Below is a small trained network, with its code and all its weights. Each question gives an input and a target symbol and asks what happens when units are switched off, that is, made to give their printed mean instead of their output.

import numpy as np


def w(rows, s, z=0):
    codes = np.array(rows[::2]) - 128.0
    scale = np.full(codes.shape[1], s)
    scale[-1] = z or s
    return codes * scale


def norm(h):
    return h / np.sqrt((h * h).mean(-1, keepdims=True) + 1e-5)


def f(y):
    return y / 2 * (1 + np.tanh(0.7978845608 * (y + 0.044715 * y**3)))


def softmax(a):
    e = np.exp(a - a.max(-1, keepdims=True))
    return e / e.sum(-1, keepdims=True)


def log_softmax(a):
    a = a - a.max(-1, keepdims=True)
    return a - np.log(np.exp(a).sum(-1, keepdims=True))


def net(x, mask):
    ids = ['αβγδηθλξπστφψω'.index(c) for c in x.split()]
    T = len(ids)
    res = E[ids] + P[:T]
    r = norm(res)
    for j in range(3):
        rows = slice(3 * j, 3 * j + 3)
        q, k, v = (r @ M[0][rows].T for M in (Q, K, V))
        z = softmax(np.where(np.tri(T) > 0, q @ k.T / 3**0.5, -1e9)) @ v
        o = O[0][rows]
        res = res + np.where(mask[j], z, o[:, -1]) @ o[:, :-1]
    y = f(norm(res) @ A[0][:, :-1].T + A[0][:, -1])
    res = res + np.where(mask[3:7], y, B[0][:, -1]) @ B[0][:, :-1]
    return log_softmax(norm(res)[-1] @ U[:, :-1].T + U[:, -1])


Q, K, V, O, A, B = {}, {}, {}, {}, {}, {}
E = w([
[111,133,126,162,128],'α',
[102,120,128,137,84],'β',
[75,148,117,118,58],'γ',
[56,185,116,40,79],'δ',
[94,139,119,143,66],'η',
[129,173,116,241,79],'θ',
[142,148,157,91,6],'λ',
[123,125,128,158,98],'ξ',
[152,152,131,240,133],'π',
[111,137,122,165,137],'σ',
[48,168,90,164,139],'τ',
[77,129,118,88,135],'φ',
[152,104,159,163,216],'ψ',
[217,67,229,98,141],'ω',
],0.012)
P = w([
[85,73,99,140,120],'0',
[151,240,129,14,176],'1',
[68,78,127,155,104],'2',
[109,132,97,96,95],'3',
[133,225,133,75,148],'4',
[62,87,147,166,98],'5',
[121,133,106,111,97],'6',
[135,238,149,107,143],'7',
[57,101,173,176,94],'8',
[105,135,99,95,79],'9',
[130,247,150,99,120],'10',
],0.015)
Q[0] = w([
[82,112,177,143,133],'h1',
[150,48,105,132,180],'h1',
[139,251,172,90,78],'h1',
[75,71,210,106,141],'h2',
[183,81,29,119,127],'h2',
[58,171,120,107,104],'h2',
[157,218,98,125,106],'h3',
[203,81,17,103,148],'h3',
[85,117,124,137,76],'h3',
],0.024)
K[0] = w([
[135,172,138,79,85],'h1',
[155,98,67,126,117],'h1',
[40,143,254,165,100],'h1',
[105,70,199,66,161],'h2',
[133,71,19,201,87],'h2',
[80,166,180,139,75],'h2',
[18,144,152,113,169],'h3',
[113,113,22,57,222],'h3',
[165,193,173,129,141],'h3',
],0.022)
V[0] = w([
[91,214,73,120,195],'h1',
[132,221,83,64,52],'h1',
[69,104,171,4,162],'h1',
[144,117,76,69,158],'h2',
[87,104,134,100,101],'h2',
[113,123,52,159,167],'h2',
[81,139,142,98,220],'h3',
[182,56,167,190,201],'h3',
[196,71,197,70,104],'h3',
],0.017)
O[0] = w([
[42,215,102,132,115,100],'h1',
[150,212,208,146,105,163],'h1',
[134,132,183,126,251,198],'h1',
[149,105,138,175,76,134],'h2',
[160,151,134,151,168,160],'h2',
[167,138,154,86,88,90],'h2',
[54,147,81,89,168,118],'h3',
[119,52,104,172,185,9],'h3',
[146,33,116,51,115,92],'h3',
],0.015)
A[0] = w([
[103,135,215,101,155,151],'n1',
[62,89,180,212,134,9],'n2',
[39,126,252,149,74,63],'n3',
[164,104,154,146,119,5],'n4',
],0.026,0.0032)
B[0] = w([
[112,133,68,66,47,253],'n1',
[94,223,70,151,159,141],'n2',
[101,4,150,185,188,219],'n3',
[110,180,113,110,171,154],'n4',
],0.026,0.015)
U = w([
[122,114,51,177,132,97],'α',
[189,209,139,132,232,143],'β',
[115,3,189,139,84,134],'γ',
[54,158,239,57,174,2],'δ',
[176,168,182,193,155,250],'η',
[146,170,112,213,22,49],'θ',
[211,134,209,77,88,169],'λ',
[206,120,65,143,142,201],'ξ',
[101,91,73,158,73,76],'π',
[121,133,64,160,126,106],'σ',
[94,212,151,219,131,167],'τ',
[99,202,65,41,133,127],'φ',
[64,46,29,94,199,52],'ψ',
[166,43,108,43,208,182],'ω',
],0.015,0.0052)

Each question gives the input, a string of symbols that net reads in full, and the target symbol t.
The units are the heads (3 rows each of Q, K, V and O) and the neurons (one row each of A and B). Each row of codes is followed by its name. A weight is (code - 128) times the scale printed after its matrix; where a second scale follows, it is the last column's (O, A, B and U).
mask holds one flag per unit, heads first, then neurons. A switched-off unit (its flag False) gives its mean, the last column of its rows in O or B, instead of its output. The means were averaged over made-up inputs and are rounded, as every weight is.
A unit's drop is (log p(t) with every unit on - log p(t) with that unit switched off) / (log p(t) with every unit on - log p(t) with every unit switched off).
The circuit of an input: a set's keep is (log p(t) with only the set's units on - log p(t) with every unit switched off) / (log p(t) with every unit on - log p(t) with every unit switched off). Starting from all 7 units, units are removed one at a time, each time the one whose removal leaves the highest keep (on an exact tie, the one counted first), for as long as the keep stays at least 0.8.
units of the circuit, in order: the units of the circuit, biggest drop first
most important unit: the unit with the biggest drop
top k neurons: the k neurons with the biggest drops, biggest first
heads that matter: for each layer, one digit per head in row order, 1 if its drop is at least 0.15 and else 0, layers parted by /
input θ σ η δ φ φ α γ β φ α, target β: most important unit : h1
input φ λ θ φ ξ γ φ ω ξ, target ψ: units of the circuit, in order : h3, n2
input φ σ φ γ ξ φ φ π ω λ, target ω: top 2 neurons : n1, n3
input φ η β β λ θ φ φ, target θ: top 2 neurons : n3, n1
input φ λ β θ φ, target β: heads that matter : 100
input λ λ φ λ λ β ξ φ φ, target γ: units of the circuit, in order : n3, h3
input φ ξ η φ ω, target η: heads that matter : 111
input φ η α φ φ θ φ θ φ φ θ, target φ: units of the circuit, in order : n3, h1
input η ω φ φ θ θ ω τ, target θ: units of the circuit, in order : h1, h3
input ξ β α φ ω β φ θ, target β: top 2 neurons : n1, n3
input δ λ θ λ η, target θ: heads that matter : 100
input φ φ β β φ, target β: units of the circuit, in order : h1, n1, n3, h3
input λ φ φ λ φ λ γ φ θ β λ, target θ: heads that matter : 100
input φ δ ξ β ψ δ θ γ, target δ: heads that matter : 101
input φ β φ η ψ σ φ, target ψ: top neuron : n1
input δ φ φ λ γ φ ω γ φ, target ψ: heads that matter : 111
input α φ δ λ φ φ τ β θ φ θ, target θ: units of the circuit, in order : h1, n3, n1
input η λ λ ξ φ β ξ φ φ φ ω, target φ: units of the circuit, in order : h1, n3
input ξ φ θ β φ δ φ λ, target δ: top 2 neurons : n3, n1
input λ β θ φ ψ φ η, target ψ: heads that matter : 101
input φ π ψ π, target ψ: units of the circuit, in order : h3
